Here is a tiny trained network, its code and every weight. The questions are about switching its units off for an input and a target symbol, where a switched-off unit gives its printed mean instead of its output.

import numpy as np


def w(rows, s, z=0):
    codes = np.array(rows[::2]) - 128.0
    scale = np.full(codes.shape[1], s)
    scale[-1] = z or s
    return codes * scale


def f(y):
    return y / 2 * (1 + np.tanh(0.7978845608 * (y + 0.044715 * y**3)))


def softmax(a):
    e = np.exp(a - a.max(-1, keepdims=True))
    return e / e.sum(-1, keepdims=True)


def log_softmax(a):
    a = a - a.max(-1, keepdims=True)
    return a - np.log(np.exp(a).sum(-1, keepdims=True))


def net(x, mask):
    ids = ['γδεζηθλμξπσω'.index(c) for c in x.split()]
    T = len(ids)
    res = E[ids] + P[:T]
    u = 0
    for l in range(3):
        q, k, v = (res @ M[l].T for M in (Q, K, V))
        z = softmax(np.where(np.tri(T) > 0, q @ k.T / 3**0.5, -1e9)) @ v
        res = res + np.where(mask[u], z, O[l][:, -1]) @ O[l][:, :-1]
        u += 1
        y = f(res @ A[l][:, :-1].T + A[l][:, -1])
        res = res + np.where(mask[u : u + 4], y, B[l][:, -1]) @ B[l][:, :-1]
        u += 4
    return log_softmax(res[-1] @ U[:, :-1].T + U[:, -1])


Q, K, V, O, A, B = {}, {}, {}, {}, {}, {}
E = w([
[134,168,118,110,115],'γ',
[150,174,131,163,133],'δ',
[147,182,109,139,129],'ε',
[71,117,101,61,135],'ζ',
[143,97,120,97,181],'η',
[139,106,39,143,147],'θ',
[196,109,127,96,200],'λ',
[198,112,131,4,131],'μ',
[151,83,53,143,178],'ξ',
[208,134,81,97,173],'π',
[177,160,201,105,113],'σ',
[138,144,115,192,132],'ω',
],0.019)
P = w([
[127,107,129,216,55],'0',
[6,158,102,130,191],'1',
[114,110,49,93,207],'2',
[98,45,193,201,110],'3',
[52,163,105,114,221],'4',
[157,131,52,85,187],'5',
[113,27,206,175,88],'6',
[71,190,108,118,212],'7',
[166,130,41,72,167],'8',
[138,60,239,179,57],'9',
[85,199,116,119,218],'10',
[171,130,51,62,159],'11',
[179,51,254,162,60],'12',
[100,201,106,122,226],'13',
],0.0077)
Q[0] = w([
[118,236,111,158,249],'L0H0',
[235,7,158,198,55],'L0H0',
[2,141,106,129,95],'L0H0',
],0.0053)
K[0] = w([
[126,134,254,146,105],'L0H0',
[162,114,41,225,119],'L0H0',
[132,146,195,149,179],'L0H0',
],0.0082)
V[0] = w([
[159,171,119,127,239],'L0H0',
[120,254,209,122,181],'L0H0',
[203,149,115,62,156],'L0H0',
],0.0073)
O[0] = w([
[88,105,162,243,217,251],'L0H0',
[108,228,53,166,225,81],'L0H0',
[1,122,143,71,190,207],'L0H0',
],0.0067,0.0027)
A[0] = w([
[96,146,113,91,16,210],'L0N0',
[137,188,148,160,83,231],'L0N1',
[2,166,155,85,158,253],'L0N2',
[105,57,40,148,107,162],'L0N3',
],0.009,0.0018)
B[0] = w([
[127,186,24,211,59,133],'L0N0',
[241,71,79,146,184,149],'L0N1',
[254,122,163,161,106,254],'L0N2',
[92,220,239,78,130,235],'L0N3',
],0.0052,0.004)
Q[1] = w([
[121,179,138,2,207],'L1H0',
[85,175,74,89,79],'L1H0',
[149,217,101,117,177],'L1H0',
],0.0086)
K[1] = w([
[171,160,176,6,182],'L1H0',
[58,143,174,115,172],'L1H0',
[166,167,253,72,108],'L1H0',
],0.0042)
V[1] = w([
[137,124,244,182,178],'L1H0',
[13,124,30,162,245],'L1H0',
[255,99,71,133,140],'L1H0',
],0.0078)
O[1] = w([
[176,126,248,86,162,151],'L1H0',
[200,142,97,156,198,199],'L1H0',
[146,52,107,173,67,253],'L1H0',
],0.012,0.003)
A[1] = w([
[142,207,73,9,142,180],'L1N0',
[95,200,187,137,120,229],'L1N1',
[121,74,112,143,155,252],'L1N2',
[138,253,83,210,223,124],'L1N3',
],0.0078,0.0034)
B[1] = w([
[179,79,114,27,147,184],'L1N0',
[223,85,100,97,187,145],'L1N1',
[191,123,162,217,104,209],'L1N2',
[1,57,66,71,95,254],'L1N3',
],0.0084,0.0063)
Q[2] = w([
[179,64,210,213,2],'L2H0',
[67,136,107,59,251],'L2H0',
[170,233,122,117,202],'L2H0',
],0.0065)
K[2] = w([
[113,176,125,97,2],'L2H0',
[157,191,112,141,191],'L2H0',
[113,172,137,107,140],'L2H0',
],0.0096)
V[2] = w([
[240,203,117,255,129],'L2H0',
[211,40,146,68,203],'L2H0',
[75,32,214,154,95],'L2H0',
],0.0069)
O[2] = w([
[190,144,55,130,169,52],'L2H0',
[72,82,117,254,225,253],'L2H0',
[19,50,87,115,21,227],'L2H0',
],0.0088,0.0025)
A[2] = w([
[93,144,213,112,112,254],'L2N0',
[103,71,88,199,224,116],'L2N1',
[91,169,58,79,132,165],'L2N2',
[95,133,71,254,36,187],'L2N3',
],0.0078,0.0034)
B[2] = w([
[38,218,111,131,238,148],'L2N0',
[151,196,150,129,45,249],'L2N1',
[101,254,143,107,172,149],'L2N2',
[133,43,189,124,224,172],'L2N3',
],0.0084,0.015)
U = w([
[188,161,104,113,76,128],'γ',
[161,73,111,185,124,84],'δ',
[140,106,84,154,148,253],'ε',
[116,207,226,88,136,68],'ζ',
[63,133,158,180,146,168],'η',
[73,114,148,118,29,139],'θ',
[124,163,190,222,90,78],'λ',
[31,162,149,123,188,100],'μ',
[77,38,171,119,194,74],'ξ',
[141,168,206,130,254,139],'π',
[93,64,118,162,126,196],'σ',
[119,14,77,121,68,24],'ω',
],0.007,0.0047)

Each question gives the input, a string of symbols that net reads in full, and the target symbol t.
The units are the heads (3 rows each of Q, K, V and O) and the neurons (one row each of A and B). Each row of codes is followed by its name. A weight is (code - 128) times the scale printed after its matrix; where a second scale follows, it is the last column's (O, A, B and U).
mask holds one flag per unit, layer by layer, with each layer's heads first. A switched-off unit (its flag False) gives its mean, the last column of its rows in O or B, instead of its output. The means were averaged over made-up inputs and are rounded, as every weight is.
A unit's drop is (log p(t) with every unit on - log p(t) with that unit switched off) / (log p(t) with every unit on - log p(t) with every unit switched off).
The circuit of an input: a set's keep is (log p(t) with only the set's units on - log p(t) with every unit switched off) / (log p(t) with every unit on - log p(t) with every unit switched off). Starting from the 12 units with the biggest drops (on a tie, the unit counted first), units are removed one at a time, each time the one whose removal leaves the highest keep (on an exact tie, the one counted first), for as long as the keep stays at least 0.8.
circuit, biggest first: the units of the circuit, biggest drop first
k most important neurons: the k neurons with the biggest drops, biggest first
top k neurons in layer l: the k neurons of layer l with the biggest drops, biggest first
input ξ γ λ ζ γ ζ η ξ σ η, target ξ: circuit, biggest first -> L0H0, L2H0, L1H0, L2N3
input ξ ξ λ ω, target ξ: circuit, biggest first -> L0H0, L2H0, L2N3
input θ σ γ γ ε θ σ, target θ: circuit, biggest first -> L0H0, L2H0, L1H0
input ω ξ γ λ ξ δ γ σ γ ξ, target ω: circuit, biggest first -> L0H0, L2H0, L1H0
input ω ω γ λ γ θ γ, target ω: circuit, biggest first -> L0H0, L2H0, L1H0, L2N1
input ζ ζ ζ π γ π η, target ζ: top neuron in layer 0 -> L0N0
input λ δ γ μ ξ γ θ η ξ σ ζ ξ π, target λ: 2 most important neurons -> L2N1, L1N3
input γ ξ γ ω ζ λ σ, target γ: top 2 neurons in layer 0 -> L0N0, L0N1
input θ η ε γ η γ ε θ ξ ω, target θ: circuit, biggest first -> L2H0, L0H0, L1H0
input γ ζ ξ θ γ γ ξ ε ε δ θ, target μ: 3 most important neurons -> L1N3, L2N2, L0N3
input θ δ ξ ζ, target θ: 2 most important neurons -> L0N3, L0N0
input γ γ γ μ ω γ λ, target γ: top 2 neurons in layer 0 -> L0N3, L0N0
input λ μ λ θ, target λ: circuit, biggest first -> L2N1, L2H0, L1N3
input ξ γ ζ π γ ω ξ λ π η λ θ ε, target ξ: circuit, biggest first -> L0H0, L2H0, L2N3, L1H0
input θ γ σ η, target θ: circuit, biggest first -> L0H0, L2H0, L1H0
input ξ θ γ ω γ ξ γ ω δ γ, target ξ: 2 most important neurons -> L2N3, L2N1
input η σ θ γ θ σ ζ ζ, target π: top 2 neurons in layer 1 -> L1N0, L1N2
input ζ μ γ γ θ γ ξ σ, target π: circuit, biggest first -> L1N3, L2N1, L1N1
input ζ θ θ γ γ γ μ ξ λ ω θ π ξ, target ζ: 2 most important neurons -> L0N0, L0N3
input θ θ γ ξ ε γ π η ζ σ ξ ζ γ, target θ: circuit, biggest first -> L0H0, L2H0, L1H0
input ζ η λ γ ξ σ ζ λ γ ε, target ζ: circuit, biggest first -> L2H0, L0H0, L1H0, L2N0
input λ λ ξ ζ, target λ: most important neuron -> L2N1
input γ σ γ η, target γ: 2 most important neurons -> L0N0, L1N3
input θ ω σ ε, target θ: 2 most important neurons -> L0N0, L0N3
input μ π θ γ ζ σ μ γ γ ζ γ ξ σ, target μ: circuit, biggest first -> L2N0, L2H0, L1H0
input ζ ζ π δ γ ω ξ π θ σ γ, target π: circuit, biggest first -> L1H0, L2H0
input μ λ δ γ γ ε η θ θ λ γ λ γ, target μ: 3 most important neurons -> L2N0, L2N1, L1N0
